[ 124   -4 -190 -181  125   11  -21  144 -201   14  177   68 -172  -35
   13  -33  169   85  211 -195   10   58   54  104  -15  138  265   46
   -8   73  121  -51  -37   43 -175   78   39 -143  -83]  K_634
[  12  101 -261   44   76  351 -179  -28    5   87  195   47   26 -257
 -104   56   61 -217   49   67   -9   54   56  117 -113   52   64  -77
   81 -157   44 -186  -88  218  -53  184  -32   40   44]  K_710
[-142 -260 -262   12  104  -93  -62  213  198  178   28   49 -219  -62
 -290  324   13  -28  288  404    4   -4  -78  228  -32 -136 -216 -167
 -233  -55 -224  113 -307  370   81 -126   89  156  151]  K_116
[-212  218 -549  -59  126 -305  354   77 -269 -228 -295 -168 -170  252
 -181   61  134  201  -17 -225 -101 -268   47  -92 -109  -82  208  138
 -509 -157  -31  397 -213  200  347   10  -65   17 -216]  K_116
[ 163  -82  400  249 -300  325 -288 -399  301  -23   65  309  426 -321
  125 -134 -196 -436 -364  381  -54  217  -70 -171   50   16 -409  -76
  387   26  105 -347  187 -337  -75  109  -50  149  181]  K_384
[  62   93  126   12  -80  341 -207 -223  114  103  177  162  134 -335
  -32    5 -137 -295 -200 -106   14  170   15  -71   30  107 -123  -80
  326   11   72 -266  329 -265 -188   68 -232  -37   -2]  K_503
[ 385 -454  479  -83 -334 -664  -20 -340  152 -428 -215 -146  -50  257
  358 -275  141  299  100   34   23 -188   51 -153  -64   -6  -17  119
  249  572  328  229   16 -150  -33  -82  145 -290    9]  K_419
[ 137 -439   65   15 -120   79 -250  -11  350   71   74  142   -3 -136
  110   43  -26 -150  109  425  115  134  -44  198   72  -12 -273 -180
   40  237   59 -153 -134   91 -138   22   81  -22  148]  K_710
[ -31  -64 -264 -114  171 -240  103  151  -36 -257 -173 -173 -176  208
   15   74  175  182  134 -121  -67 -160   83  -34  -58 -128   72   91
 -286  147  110  258 -210  107  112  -81  -32  -58 -163]  K_792
[ 151  257  -19   75 -149   90   14 -381 -261 -174   74   40  285 -207
  -21 -260   48 -117 -272 -114 -106  -91  126 -241 -206   91  202  137
  284 -154  172 -181   61 -130   88  275 -122 -128  -50]  K_384
[ 185    1 -474 -230   10  111 -105  121 -409 -129  229  -33 -100 -125
   86 -147  332  277   65 -355    6  -76  105    3 -109  159  569   85
   -8  142  411  -36  -52  116 -385  259  -17 -530  -95]  K_792
[ 394 -217  180 -314 -130 -564  107   73 -241 -251   40  -83 -244  258
  302 -357  303  495  245 -405  116 -126   76  -27    5  186  431  250
  206  475  366  186  209  -39 -224   49   88 -476 -130]  K_732
[-195 -219  148   70   18 -328  146  -19  567  146 -289  159 -243  195
 -327  336 -279 -250   99  457   49  190 -152   86  153 -163 -666 -146
 -303 -175 -464  253   -4  170  453 -318  -73  614   74]  K_116
[ 167 -287  152 -117   70 -538  205  290   86 -205 -208 -210 -348  442
  390 -105  171  311  279 -242  165 -116  -36  147  218    7  -21  183
 -264  389  113  384 -109   75   37 -133  239  -75 -112]  K_732
[ 137  229  482   -5    5 -644  452 -167 -103 -330 -437 -112 -115  397
  311 -204 -106  116 -133 -450   30   84   83 -214  207   37    6  308
  -80  -15  -63  354  122 -204  330 -115    6   94 -206]  K_634
[ -63  104  -40  -61   -3 -376  316 -146 -123 -167 -238  -14 -243  203
 -166  -15  -19   44 -164 -266  -92  -39   25 -273  -37  -35    9  193
 -193 -113  -71  261  219  -30  284  -51 -124   65 -194]  K_2
[-150    4 -301    1    0  360 -134   58  287  222  159  311  -24 -253
 -424  216  -93 -408  -23  353  -32  213 -120    5   47   42 -345 -135
  -82 -288 -211 -110  181   96  108   18 -231  388   33]  K_792
[  45  333  -62   38  214 -311  321  179 -310   27  -71 -184 -204  135
  167  -47   75  235  141 -392   73    2   71  189    0  124  385  121
 -125 -165  -47  220  -57  236   84   71  171 -238  -70]  K_732
[-135  542 -406 -108  219 -156  334  -58 -722 -281 -125 -322 -173   91
  -97  -55  191  304 -102 -703 -119 -227  231 -185 -334   29  695  139
  -88 -129   76  192 -105   15   32  113  -91 -426 -339]  K_384
[ 146 -360 -191 -143 -107 -130  -37 -109   14 -422 -118  -54  -26  224
  164 -108  187   38   45   37  -95 -179  111 -195  -24  -18  -21  145
 -221  328  364  153 -146    5   72   94  -32 -102 -137]  K_792
[ 220  267 -103  -85  -97    8    7 -122 -414 -148   97   52  114  -89
   53 -277  166   94 -259 -416  -85  -33  139 -277 -121  159  441  219
  206  -46  331  -78  277 -225 -188  204 -157 -324 -206]  K_792
[ 112 -209 -110   76 -193  374 -273 -113  173  -71  145  162  237 -188
    4  -42    3 -270 -155  286  -84   34  -40 -115    5   -1 -232  -22
   23   17  184 -196  -20  -63  -69  131  -41   45   58]  K_792
[-169  167 -776 -210  237  557 -213  186  -57  279  403  239 -267 -330
 -507  299  108 -205  199  176  -83  107   24  144 -152  115   42 -179
 -255 -299 -130 -162 -114  416  -31  219 -184  130   10]  K_419
[ -23 -100    0   19  -41  201 -130  -78  256  263  103  327   19 -189
 -286   71 -123 -353 -210  235  -77  259 -104 -103   97   57 -326  -41
   92 -173 -109 -137  324 -108   21  -45 -197  280    3]  K_116
[  92 -389  242  166 -212  188 -318 -210  435  169  153  182  184 -315
  -74   90 -124 -317   12  549    6  105 -118   64  -49  -62 -447 -226
  332  137    6 -284   51  -76 -140  -64   44   52  258]  K_2
[-138  226 -637 -201  204  229  100  101 -373   24  101   71 -262  -53
 -307  107  141   60   38 -163 -115    2   72  -41 -157   98  371  -16
 -219 -258  -77   49    1  214   23   95 -108  -52 -145]  K_710
[ 147 -284 -174  -72   25 -213    9   88   80 -153  -96 -112 -189  173
  110   -4  153  139  183   20   52  -54   25  155   44   -1  -39   35
 -215  191  151  217 -231  197   31   78  112 -128  -53]  K_410
[  93  273   53  -10  -23 -305  224 -241 -242 -299 -171 -197  145   62
   90 -164   69  104 -133 -431  -64 -168  155 -218 -138  -12  171  202
   19  -13  154  124  -72  -97  181   65  -96 -140  -96]  K_410
[-141  244 -386 -272  218 -144  256  150 -384  -46    8   25 -365  183
 -219   48  118  182   99 -334 -101   19   94  -97  -38  124  397  113
 -287 -241 -127  197   43  181  118   36 -129   30 -249]  K_384
[ 101  -46 -101 -154  -60 -160   92  112  -83   58   38  176 -216   58
  -96  -70   72   84   -4  -30   10  112  -54    9   68  153  142   26
  -52    2  -34  106  252   34 -101   -7  -12  -69  -89]  K_116
[ 259 -595  509 -155 -149 -465  -24  -37  541 -119 -231  145 -285  234
  280  -21 -104 -131  107  360   47  168  -23  -35  294  -23 -497   36
   28  300  -14  177   27  -77   84 -197   46  205  -13]  K_977
[ 229 -267  -69 -190 -232 -182 -130  -41   18 -101   84  226 -117   20
   22 -178  134   90  -52   22  -75  -29   19 -171   18   81  -13  154
   88  133  286   24   97  -55  -92  140  -96 -112 -129]  K_384
[ 282 -514  374   -4 -252 -248 -184 -151  281 -194   -8   18   19   33
  171 -103   27   60  178  216   84    6  -44   60   23   -6 -115  -85
  286  386  192  -11  -26  -14 -197  -93  125 -131  110]  K_977
[-257   -1 -467  -72  137 -214  141  -82   85 -295 -282 -104 -174  185
 -376  264   16  -76   49   51 -185 -182  100 -172 -157 -191 -172  -19
 -504  -24  -25  318 -279  237  472  -29 -226  236 -211]  K_710
[ -14   16 -265  -47  -78   20    2 -105  -31 -214  -62  -63  116   16
  -91  -54  111  -25  -65  -97  -76 -166   73 -147  -97  -47  -28  127
 -120   19  223   51 -157   41  104  124 -124  -34 -111]  K_410
[  89  -55  337  165 -280 -102  -55 -437  305 -188 -169  108  399  -75
  -85  -82 -175 -326 -337  264 -120  -25  -12 -336    2 -137 -454   54
  200  -50    8  -60   12 -333  224 -114 -207  273  -22]  K_503
[  58 -265 -151  -62   30 -444   77 -110   87 -329 -271 -280 -254  202
   36   56  125  147   93 -120   26 -201   83  -10  -92  -90   60  -18
 -193  331  164  287 -186  102  162  -13  -27 -155 -156]  K_710
[ 293  -18  139  -40 -244 -279  -17 -360 -277 -496 -123 -144  251   17
  248 -320  227  245 -159 -293 -108 -258  173 -271 -223   -5  339  143
  290  356  458   11  -58 -312 -203   61   15 -474 -134]  K_410
[ 239 -313  460  183 -300 -157 -184 -289  446   -7    4  142  244 -162
   65  -97 -114 -152  -97  360   26   85  -95  -54   31  -85 -457  -17
  356  128   78 -132   44 -188   -5  -73   31   55  162]  K_419
[ -36 -447 -735  -84  260  514 -396  369  210  275  321  134 -302 -167
 -164  319  170 -167  439  595    2   65  -52  451  -16   -6 -150 -267
 -376   39  -36 -131 -438  602  -96  165  103  133  152]  K_710
[  43 -479  -86   52  -66 -122 -123   15  432  -66 -107   97 -176  126
 -162  138  -23 -155  100  498  -48    0 -124  -20   97 -103 -465  -37
 -184  106  -44  174  -20  149  240  -72  -10  327   43]  K_713
[-147 -119 -168   27   24  289 -235   69  324  423  218  396  -77 -250
 -437  263 -169 -333   44  443  -52  313 -142  169   39   22 -362 -234
  -81 -237 -273 -174  179  196   38   -8 -179  343  143]  K_792
[-202 -113 -506  -74  159   99   19  106   37 -149  -66 -102 -121  145
 -194  204   50  -73  227  123 -109 -175   23    2  -58  -97 -132  -11
 -461  -68   49  184 -347  345  281   65  -44  192  -56]  K_2
[-199  161 -307  151   54  139  -26 -111  -35   34    4   -8   87 -235
 -338  205  -10  -81  -69  122 -118 -106   14  -18 -208 -141  -31 -158
  -63 -195 -110  -33 -200   93   52  -44  -68    9    9]  K_713
[ 287 -315   98  -98 -142 -183 -116  -60  149 -268   10   96  -67  123
   94  -82   76   86  206  106   47  -16  -11   25   70   29 -100    5
   18  226  185   73 -155   88  -16   28   87   38   24]  K_634
[-146  -59  -52 -190  190 -438  338   80  238   33 -319   84 -511  356
 -178  176  -87    4   72   21  -50  153  -38   -2  196   33 -216   36
 -439 -140 -372  404  157  123  447 -220 -119  383 -195]  K_977
[  14 -187 -151   20 -113 -267   78   -1  199 -186 -250   27  -88  163
  -95   22  -20  -79 -144  143  -77  -92  -62 -196   63 -131 -293  121
 -309   -9   44  265  -80   57  272  -65  -90  190  -76]  K_713
[-170  234 -161 -211  168 -675  515  -28 -230 -410 -437 -157 -386  503
 -122    3   86  311   85 -516  -66 -180   88 -230    4    7  133  207
 -469  -34  -47  542  -11   27  484  -63 -122  145 -363]  K_2
[  38 -100  -64  103 -210   13  -54 -493  104 -347 -167  -75  287  -60
  -95  -97   26 -200 -403    9 -171 -245   74 -444 -177 -151 -239  152
    5   68  234  -16  -46 -259  241   52 -229   31 -107]  K_503
[ 365 -344  150 -164 -105  -92 -121  185   88   68  202  209 -269   28
  244 -142  103  114  178   51  163  212  -76  169  164  201   45    7
  179  222  104  -43  260   28 -291   51  125 -161   59]  K_792
[ 346 -432   93  -82 -284 -236 -134 -189  123 -406 -121    4   22  147
  298 -260  143   71 -105   65  -18 -140   46 -211   68  -41  -99  177
   36  383  433   85 -107 -132  -45  102   26 -151  -80]  K_713
[-362  270 -591  -42  265  169   83  -51  -27  113  -35  136 -162 -127
 -571  358 -101 -253  -53   45 -190   94   28  -15 -107  -29   -3 -158
 -406 -404 -274   66  -14  190  268    8 -328  267 -152]  K_503
[  89 -308 -131  127 -257  -41 -177 -292  221 -243  -58   57  270  -82
 -139  -56    2 -169 -199  261  -90 -199  -31 -250 -117 -171 -355   58
  -35  129  265   11 -112  -22  165   92 -166   78   56]  K_419
[ -97  210 -371 -166  108   42   88  -65 -111   45   18  143 -125 -108
 -343   89   38 -133 -125  -59 -181   10   58 -173 -115   32   26   25
 -159 -208  -94   28   24   30  167    4 -265  111 -148]  K_977
[ -96  -87 -124   49  128  247 -146   18  193  314  203  155  -90 -222
 -102  201  -64 -232  138  361  -17  198   -5  252  -43   58 -162 -221
    9 -171 -264 -194  -74  234   34   45    2  136  153]  K_384
[-275  359 -110  107  251 -474  509   30   49   14 -378 -197 -265  296
 -225  216 -104   17   32 -249    5   -7  -33   55   41  -61 -102   50
 -435 -350 -420  444  -66  195  564 -207  -48  319 -136]  K_732
[  61 -183 -309  -52  172  -37  -45  157  217  -58  -69  -62 -214   27
   -5  141   63  -83  138  154  -13  -10   13  132   92 -106 -195   25
 -311   84   34  153 -269  226   90  -15  -26   65  -58]  K_419
[  -1   54  203  -42   56 -415  254  -91  -91 -239 -228 -152  -53  231
   58  -64   57  186   79 -187  -31  -72   64  -99  -18  -28  143   80
   17   98  -40  217  -28  -70  142 -191   54   10 -129]  K_710
[ 217 -264 -271  -10 -157  279 -353  -48  -14 -111  215  109  140 -189
   79  -94  180  -25   44  146    2  -34   26   67  -69   76   94  -54
  139  207  375 -174 -127  117 -308  229   20 -245   90]  K_116
[ -63  245 -396  -60  266  -55  220   42 -308 -318 -167 -233 -129  112
  121   26  147  117  -31 -339 -114 -138  170  -32 -123  -42  312   38
 -328    7  100  202 -291   97   54   49  -10 -230 -253]  K_384
[ 427 -237   86 -163   82   -4 -205  138 -179  -11  285  -57 -179  -61
  535 -183  274  274  396  -80  144   84  124  310   28  215  381  -21
  333  354  332 -243 -255  104 -482  242  310 -518  114]  K_2
[-297  229 -159  237   55  346  -43 -192  251  115  -33  145  158 -254
 -514  335 -253 -514 -177  371 -163   84  -49 -157 -107 -211 -504 -158
  -97 -442 -331 -117 -126   63  324  -85 -211  531  103]  K_713
[-187  106 -451  -99  169  -69  210  119  -89  179  -22   36 -271   33
 -323  197   46   45   50  -32 -109  -12  -30  -11   -8   -3   -1   54
 -322 -349 -225  200  -47  200  241  -24  -73  155  -84]  K_410
[ -77  129   94  166  -88   38  -88 -246  243 -111 -162  124  231 -176
 -197   91 -158 -288 -219  238 -125   30  -30 -179  -58 -185 -371  -64
   31 -153  -24  -62 -126 -110  159  -81 -135  252    5]  K_2
[ 377 -470  147  -85 -338 -346 -146 -139  110 -353  -80  -64   10  136
  324 -276  167  166  -34  -10   87 -201   18 -152   -4  -10  -63  170
  151  460  505   87  -46  -96 -103  119   55 -308  -38]  K_2
[ 478 -274  281 -147 -255 -696   76    1  -89 -491 -225 -296 -100  340
  614 -387  253  494   62 -438  155 -217   82 -101   74   17  243  320
  100  544  526  322  -29 -137 -152   34  117 -505 -146]  K_792
[-154 -177 -899 -104  163  444 -248  100   62   55  171   63  -50 -140
 -374  253  183 -211  116  388 -178 -183   36   73 -175  -88 -126 -132
 -452  -91   85   -6 -461  423  121  157 -149  109  -21]  K_732
[ 102 -344 -259  -26  116  270 -308  191   29   89  277  -19 -201  -83
   86  109  173   47  353  213   16  -10   16  306  -27   57   71 -119
   25  245  149 -119 -206  277 -255  160  184 -175   98]  K_384
[ -42  223  103  166   18 -388  356 -196   77 -112 -350 -179   12  161
   28  -14  -79  -49 -246 -223  -41  -56   53 -149   -6  -38 -136  163
 -163 -253 -106  276   42  -38  424  -58  -42   97 -147]  K_410
[-312  373 -181    7  394 -212  453  193  -56  204 -214  -87 -403  252
 -153  297 -114  -19  141 -137    0  122   27  139   74   25  -17  -11
 -441 -432 -544  290  -57  270  430 -182    2  302 -100]  K_732
[-231  -87 -476  100   81  396 -194  -70  321   59   34  104   12 -206
 -417  352  -90 -444  -27  414 -144    5  -50  -30  -76 -144 -440 -198
 -252 -151 -116  -88 -236  171  216  -14 -205  366   39]  K_713
[ -15  -24 -206  -57  144 -136   29  -39 -168 -181  -34 -171  -55   49
  -35   27  164  153  155  -77  -98 -133  126   40 -168  -36  278  -51
  -92   34   82   68 -349  142    5   -5   63 -169 -102]  K_713
[  44 -350 -196 -179  145 -300   42  148  233  -86 -129  -55 -440  282
   65  139   73   46  292   83   -7  -24   29  137   98    1 -230   39
 -380  197  -29  299 -164  276  235  -18  -13  106  -69]  K_503
[   8   75  -73 -149  158 -177  152   92  -76  -79  -96   33 -324   92
  -91   54   30   25   -6 -248  -46  114   24  -91   77   40   66   46
 -130  -36  -80  189  137  -48    6 -121  -89   46 -204]  K_713
[  28 -124 -217 -197  187 -137   80  146  -63 -152  -22   -9 -359  152
    7  137  126  139  387   26  -30   42   35  153   53   54  153  -72
 -246  109  -56  219 -206  274  -38  -78  126  -11  -64]  K_634
[ 367 -149  -21  -25 -262 -175 -104 -186 -212 -522  -37 -100  231   33
  260 -405  265  229 -191 -291  -48 -277   79 -263 -123   44  320  225
  170  382  665   29  -22 -174 -177  242   10 -458 -165]  K_977
[ -19   20   29   80  -97 -220   62 -223  188 -283 -250  132   46   20
 -249   83 -102 -207 -151  194 -150   26  -31 -256    2 -156 -268   39
  -62 -104  -38  160  -74  -87  227 -151 -128  281  -98]  K_419
[ 461 -461   76  -63 -307 -153 -194 -204   77 -422  -55  117  -51   95
  367 -302  155   46  -86   50  -14  -42   28 -138   48   52  -47  147
  162  433  509  -15   40 -149 -169  226   75 -276  -59]  K_2
[ 386 -661  375   63 -316  -18 -434   19  592  115   99  243   71 -103
  374 -126  -10 -139   17  523  122  168 -146  191  254   17 -507  -55
  285  413  238 -157   35 -126 -245   38  133  -10  202]  K_977
[ -99  341 -371   27  207   25  116   68 -174  157   53  -77 -245   -3
 -150  141   78   92  165 -112  -16  -31   20  221 -100   87  215  -40
 -169 -264 -177  149 -106  413  168  109   56   -8   32]  K_732
[-177  137 -232  -17  208 -336  275  225  -23    3 -168 -161 -290  136
 -198  222    5  171  232  -15   31  -48  -39  185  -71  -88   86  -78
 -368 -110 -265  338 -198  352  169 -192   77    4  -23]  K_419
[-175 -209   98 -208  147 -538  351   74  503  150 -393   83 -524  426
 -236  221 -187  -81  143  208   28  161  -93   27  213  -62 -478   50
 -411  -82 -465  343  131  116  574 -376 -180  554 -126]  K_977
[ 121 -144 -265 -137   55   39  -50  -84 -183 -418  -20 -271  -18   59
  193 -114  263  127   82 -262  -62 -267  137  -96 -136    1  232   89
 -108  357  435   99 -273   40  -73  158   36 -322 -146]  K_977
[ 180   29 -289   16 -241   72 -104 -265 -162 -415  -21   12  234 -119
  -14 -195  142  -32 -275 -109 -101 -241   62 -313 -194  -18  137  114
   76  126  453  -29  -75  -93  -20  233 -137 -268  -96]  K_732
[  40   37 -535 -198  171   89  -14  162 -380  -55  182  111 -275   -4
 -157    1  243  190  108 -120 -105  -16   85  -39 -106  112  369  100
 -170 -107   69   22  -90  230  -63  180  -21 -155 -112]  K_419
